Here is a tiny trained network, its code and every weight. The questions are about switching its units off for an input and a class, where a switched-off unit gives its printed mean instead of its output.

import numpy as np


def w(rows, s, z=0):
    codes = np.array(rows[::2]) - 128.0
    scale = np.full(codes.shape[1], s)
    scale[-1] = z or s
    return codes * scale


def norm(h):
    return h / np.sqrt((h * h).mean(-1, keepdims=True) + 1e-5)


def f(y):
    return y / 2 * (1 + np.tanh(0.7978845608 * (y + 0.044715 * y**3)))


def log_softmax(a):
    a = a - a.max(-1, keepdims=True)
    return a - np.log(np.exp(a).sum(-1, keepdims=True))


def net(x, mask):
    res = np.array(x, float).reshape(1, 7) / 4 @ E
    u = 0
    for l in range(4):
        y = f(norm(res) @ A[l][:, :-1].T + A[l][:, -1])
        res = res + np.where(mask[u : u + 7], y, B[l][:, -1]) @ B[l][:, :-1]
        u += 7
    return log_softmax(norm(res)[-1] @ U[:, :-1].T + U[:, -1])


A, B = {}, {}
E = w([
[100,134,28,194,158],'x0',
[120,166,197,87,138],'x1',
[40,94,63,85,117],'x2',
[158,102,149,163,118],'x3',
[215,173,109,3,128],'x4',
[157,211,117,116,17],'x5',
[83,57,138,98,48],'x6',
],0.0032)
A[0] = w([
[72,151,122,162,112,97],'0.n1',
[108,137,113,130,191,92],'0.n2',
[129,130,118,254,155,30],'0.n3',
[19,188,37,111,103,3],'0.n4',
[135,58,92,92,32,168],'0.n5',
[156,101,122,174,144,36],'0.n6',
[120,87,146,119,136,54],'0.n7',
],0.0059,0.0029)
B[0] = w([
[134,162,130,101,69,140],'0.n1',
[131,82,126,168,96,133],'0.n2',
[109,110,165,209,143,180],'0.n3',
[78,176,3,72,199,171],'0.n4',
[185,70,105,113,129,250],'0.n5',
[84,131,150,138,157,101],'0.n6',
[107,122,141,108,138,104],'0.n7',
],0.0054,0.0022)
A[1] = w([
[220,84,101,74,152,118],'1.n1',
[100,133,56,87,48,68],'1.n2',
[46,51,162,54,120,60],'1.n3',
[142,141,75,194,252,187],'1.n4',
[107,187,160,42,83,1],'1.n5',
[193,91,96,130,15,171],'1.n6',
[233,83,71,145,216,231],'1.n7',
],0.0045,0.0013)
B[1] = w([
[127,124,145,90,46,199],'1.n1',
[154,87,15,141,118,168],'1.n2',
[88,59,198,104,234,176],'1.n3',
[252,58,122,132,182,236],'1.n4',
[181,192,199,223,188,134],'1.n5',
[76,111,135,132,7,208],'1.n6',
[172,71,142,109,49,252],'1.n7',
],0.0048,0.002)
A[2] = w([
[131,99,104,255,137,6],'2.n1',
[60,75,84,197,100,92],'2.n2',
[47,141,96,97,147,91],'2.n3',
[165,187,128,119,145,27],'2.n4',
[122,142,62,200,100,191],'2.n5',
[83,98,158,227,128,149],'2.n6',
[88,156,128,238,102,168],'2.n7',
],0.0069,0.0024)
B[2] = w([
[181,136,224,170,206,212],'2.n1',
[140,253,162,159,132,249],'2.n2',
[117,136,83,135,162,140],'2.n3',
[133,139,151,102,135,105],'2.n4',
[91,95,160,170,156,243],'2.n5',
[163,111,122,177,151,240],'2.n6',
[130,70,166,185,105,212],'2.n7',
],0.0059,0.0021)
A[3] = w([
[154,158,200,118,95,132],'3.n1',
[254,155,113,82,104,233],'3.n2',
[40,83,155,103,106,252],'3.n3',
[37,71,160,88,168,91],'3.n4',
[178,247,173,79,115,128],'3.n5',
[74,155,63,108,144,110],'3.n6',
[102,94,212,99,104,135],'3.n7',
],0.0086,0.0034)
B[3] = w([
[63,161,71,137,165,174],'3.n1',
[71,84,158,109,126,253],'3.n2',
[201,231,86,146,104,199],'3.n3',
[214,193,150,35,163,156],'3.n4',
[2,143,188,129,153,184],'3.n5',
[76,125,43,207,165,146],'3.n6',
[150,177,71,125,120,177],'3.n7',
],0.0072,0.0054)
U = w([
[4,174,220,92,138,166],'0',
[74,130,21,151,186,158],'1',
[198,197,161,65,188,75],'2',
[146,155,116,74,79,102],'3',
[107,75,110,97,51,139],'4',
[159,95,204,240,198,223],'5',
[112,186,140,199,66,56],'6',
[156,26,182,90,167,3],'7',
],0.017,0.0029)

Each question gives the input, the list of numbers given to net, and the class t.
The units are the neurons (one row each of A and B). Each row of codes is followed by its name. A weight is (code - 128) times the scale printed after its matrix; where a second scale follows, it is the last column's (A, B and U).
mask holds one flag per neuron, layer by layer. A switched-off neuron (its flag False) gives its mean, the last column of its row in B, instead of its output. The means were averaged over made-up inputs and are rounded, as every weight is.
A unit's drop is (log p(t) with every unit on - log p(t) with that unit switched off) / (log p(t) with every unit on - log p(t) with every unit switched off).
The circuit of an input: a set's keep is (log p(t) with only the set's units on - log p(t) with every unit switched off) / (log p(t) with every unit on - log p(t) with every unit switched off). Starting from the 12 units with the biggest drops (on a tie, the unit counted first), units are removed one at a time, each time the one whose removal leaves the highest keep (on an exact tie, the one counted first), for as long as the keep stays at least 0.8.
circuit, biggest first: the units of the circuit, biggest drop first
most important unit: the unit with the biggest drop
k most important neurons: the k neurons with the biggest drops, biggest first
top k neurons in layer l: the k neurons of layer l with the biggest drops, biggest first
drop when u is switched off: that unit's drop, to one decimal
input [2,-7,-6,-1,7,6,1], class 4: most important unit -> 2.n2
input [-6,-1,-4,-1,-2,-3,-2], class 0: 2 most important neurons -> 2.n5, 2.n7
input [1,-2,8,8,-2,-2,5], class 3: top 4 neurons in layer 3 -> 3.n3, 3.n4, 3.n1, 3.n5
input [4,0,2,-4,3,8,-5], class 1: circuit, biggest first -> 0.n4, 3.n6
input [-6,-4,3,4,8,-3,4], class 4: 2 most important neurons -> 0.n5, 3.n2
input [-8,-8,-1,4,0,7,-2], class 4: circuit, biggest first -> 2.n2, 3.n2
input [0,8,7,-6,2,0,0], class 1: circuit, biggest first -> 3.n6, 0.n4
input [2,-3,1,7,0,5,8], class 3: circuit, biggest first -> 3.n3, 3.n5
input [0,2,6,4,6,4,-3], class 0: 2 most important neurons -> 3.n5, 1.n5
input [5,6,-5,5,3,1,6], class 3: top 2 neurons in layer 3 -> 3.n3, 3.n7
input [-4,-2,5,4,-7,6,6], class 6: 3 most important neurons -> 2.n2, 3.n3, 1.n7
input [-6,4,-3,0,2,-5,0], class 0: 2 most important neurons -> 3.n5, 2.n5
input [-5,1,8,3,8,2,-2], class 0: 2 most important neurons -> 3.n5, 1.n5
input [-8,-8,5,8,-4,8,-4], class 4: circuit, biggest first -> 0.n5
input [-7,-1,6,-3,-6,1,0], class 2: 2 most important neurons -> 1.n3, 3.n4
input [0,-7,5,5,1,7,-5], class 4: 2 most important neurons -> 0.n5, 3.n1
input [-8,-8,5,-1,-6,-1,8], class 2: 3 most important neurons -> 3.n4, 1.n3, 3.n3
input [-7,8,-3,-3,5,-2,4], class 0: drop when 3.n5 is switched off -> 0.3
input [-5,-2,-7,2,-3,5,-1], class 0: drop when 0.n3 is switched off -> 0.1
input [-4,7,-6,0,-6,5,-5], class 0: circuit, biggest first -> 3.n5
input [1,-8,5,5,7,8,-1], class 4: drop when 3.n2 is switched off -> 0.1
